Here is a tiny trained network, its code and every weight. The questions are about switching its units off for an input and a class, where a switched-off unit gives its printed mean instead of its output.

import numpy as np


def w(rows, s, z=0):
    codes = np.array(rows[::2]) - 128.0
    scale = np.full(codes.shape[1], s)
    scale[-1] = z or s
    return codes * scale


def norm(h):
    return h / np.sqrt((h * h).mean(-1, keepdims=True) + 1e-5)


def f(y):
    return y / 2 * (1 + np.tanh(0.7978845608 * (y + 0.044715 * y**3)))


def log_softmax(a):
    a = a - a.max(-1, keepdims=True)
    return a - np.log(np.exp(a).sum(-1, keepdims=True))


def net(x, mask):
    res = np.array(x, float).reshape(1, 2) / 4 @ E
    u = 0
    for l in range(3):
        y = f(norm(res) @ A[l][:, :-1].T + A[l][:, -1])
        res = res + np.where(mask[u : u + 7], y, B[l][:, -1]) @ B[l][:, :-1]
        u += 7
    return log_softmax(norm(res)[-1] @ U[:, :-1].T + U[:, -1])


A, B = {}, {}
E = w([
[62,123,255,123],'x0',
[108,59,134,48],'x1',
],0.0018)
A[0] = w([
[116,60,200,157,207],'0.n1',
[182,77,90,113,192],'0.n2',
[130,90,101,128,1],'0.n3',
[182,107,56,152,248],'0.n4',
[84,254,90,118,158],'0.n5',
[123,105,112,87,248],'0.n6',
[132,199,87,96,143],'0.n7',
],0.0034,0.00073)
B[0] = w([
[156,81,109,159,223],'0.n1',
[91,73,140,117,189],'0.n2',
[1,203,122,133,90],'0.n3',
[145,97,214,183,254],'0.n4',
[110,125,151,40,185],'0.n5',
[108,21,196,41,191],'0.n6',
[127,161,182,91,154],'0.n7',
],0.0027,0.00094)
A[1] = w([
[204,130,69,117,188],'1.n1',
[71,95,148,118,145],'1.n2',
[40,151,165,118,199],'1.n3',
[83,126,161,85,137],'1.n4',
[146,106,2,118,64],'1.n5',
[163,52,134,146,251],'1.n6',
[145,157,183,98,255],'1.n7',
],0.0045,0.00093)
B[1] = w([
[107,76,194,113,193],'1.n1',
[182,164,90,144,187],'1.n2',
[252,87,139,168,191],'1.n3',
[184,165,96,140,172],'1.n4',
[214,131,225,184,164],'1.n5',
[108,135,97,136,250],'1.n6',
[185,68,43,149,208],'1.n7',
],0.0041,0.0014)
A[2] = w([
[152,217,93,184,44],'2.n1',
[133,93,90,201,253],'2.n2',
[114,231,135,162,82],'2.n3',
[64,208,188,173,166],'2.n4',
[109,77,168,70,249],'2.n5',
[179,140,93,122,180],'2.n6',
[111,254,161,156,61],'2.n7',
],0.0047,0.00061)
B[2] = w([
[150,84,103,113,199],'2.n1',
[40,150,133,101,255],'2.n2',
[173,115,83,4,155],'2.n3',
[121,117,76,82,163],'2.n4',
[144,161,70,117,177],'2.n5',
[95,146,172,85,193],'2.n6',
[116,74,120,136,169],'2.n7',
],0.0042,0.0017)
U = w([
[195,18,23,24,203],'0',
[223,78,239,243,209],'1',
[2,195,90,164,197],'2',
[164,225,105,120,6],'3',
[165,238,108,112,2],'4',
[167,252,142,75,13],'5',
],0.0084,0.0066)

Each question gives the input, the list of numbers given to net, and the class t.
The units are the neurons (one row each of A and B). Each row of codes is followed by its name. A weight is (code - 128) times the scale printed after its matrix; where a second scale follows, it is the last column's (A, B and U).
mask holds one flag per neuron, layer by layer. A switched-off neuron (its flag False) gives its mean, the last column of its row in B, instead of its output. The means were averaged over made-up inputs and are rounded, as every weight is.
A unit's drop is (log p(t) with every unit on - log p(t) with that unit switched off) / (log p(t) with every unit on - log p(t) with every unit switched off).
The circuit of an input: a set's keep is (log p(t) with only the set's units on - log p(t) with every unit switched off) / (log p(t) with every unit on - log p(t) with every unit switched off). Starting from the 12 units with the biggest drops (on a tie, the unit counted first), units are removed one at a time, each time the one whose removal leaves the highest keep (on an exact tie, the one counted first), for as long as the keep stays at least 0.8.
units of the circuit, in order: the units of the circuit, biggest drop first
most important unit: the unit with the biggest drop
k most important neurons: the k neurons with the biggest drops, biggest first
k most important neurons of layer l: the k neurons of layer l with the biggest drops, biggest first
drop when u is switched off: that unit's drop, to one decimal
input [-7,-6], class 1: units of the circuit, in order => [1.n5, 1.n1]
input [-3,2], class 2: most important unit => 0.n4
input [3,1], class 2: units of the circuit, in order => [1.n5, 2.n3, 2.n5]
input [0,2], class 2: 2 most important neurons => [2.n3, 0.n5]
input [-8,-6], class 1: units of the circuit, in order => [1.n5, 1.n1]
input [4,-5], class 0: 2 most important neurons => [0.n6, 1.n5]
input [-2,2], class 2: 2 most important neurons => [2.n3, 0.n4]
input [-3,-2], class 2: 3 most important neurons of layer 0 => [0.n4, 0.n7, 0.n1]
input [4,3], class 1: units of the circuit, in order => [1.n3, 2.n3]
input [7,-8], class 0: 2 most important neurons of layer 0 => [0.n4, 0.n6]
input [3,2], class 2: 3 most important neurons => [1.n5, 0.n1, 0.n5]
input [2,-3], class 2: 2 most important neurons => [1.n7, 1.n5]
input [5,-5], class 0: 2 most important neurons of layer 1 => [1.n1, 1.n5]
input [-2,-2], class 2: most important unit => 0.n4
input [5,-6], class 0: 2 most important neurons => [1.n5, 2.n3]
input [1,-3], class 2: 2 most important neurons of layer 0 => [0.n5, 0.n3]
input [-8,-7], class 1: 3 most important neurons => [1.n5, 1.n1, 2.n5]
input [-7,5], class 1: units of the circuit, in order => [1.n5, 2.n3]
input [0,-2], class 2: 2 most important neurons of layer 1 => [1.n7, 1.n5]
input [-3,-5], class 0: most important unit => 1.n3
input [-3,1], class 2: drop when 0.n4 is switched off => 1.0
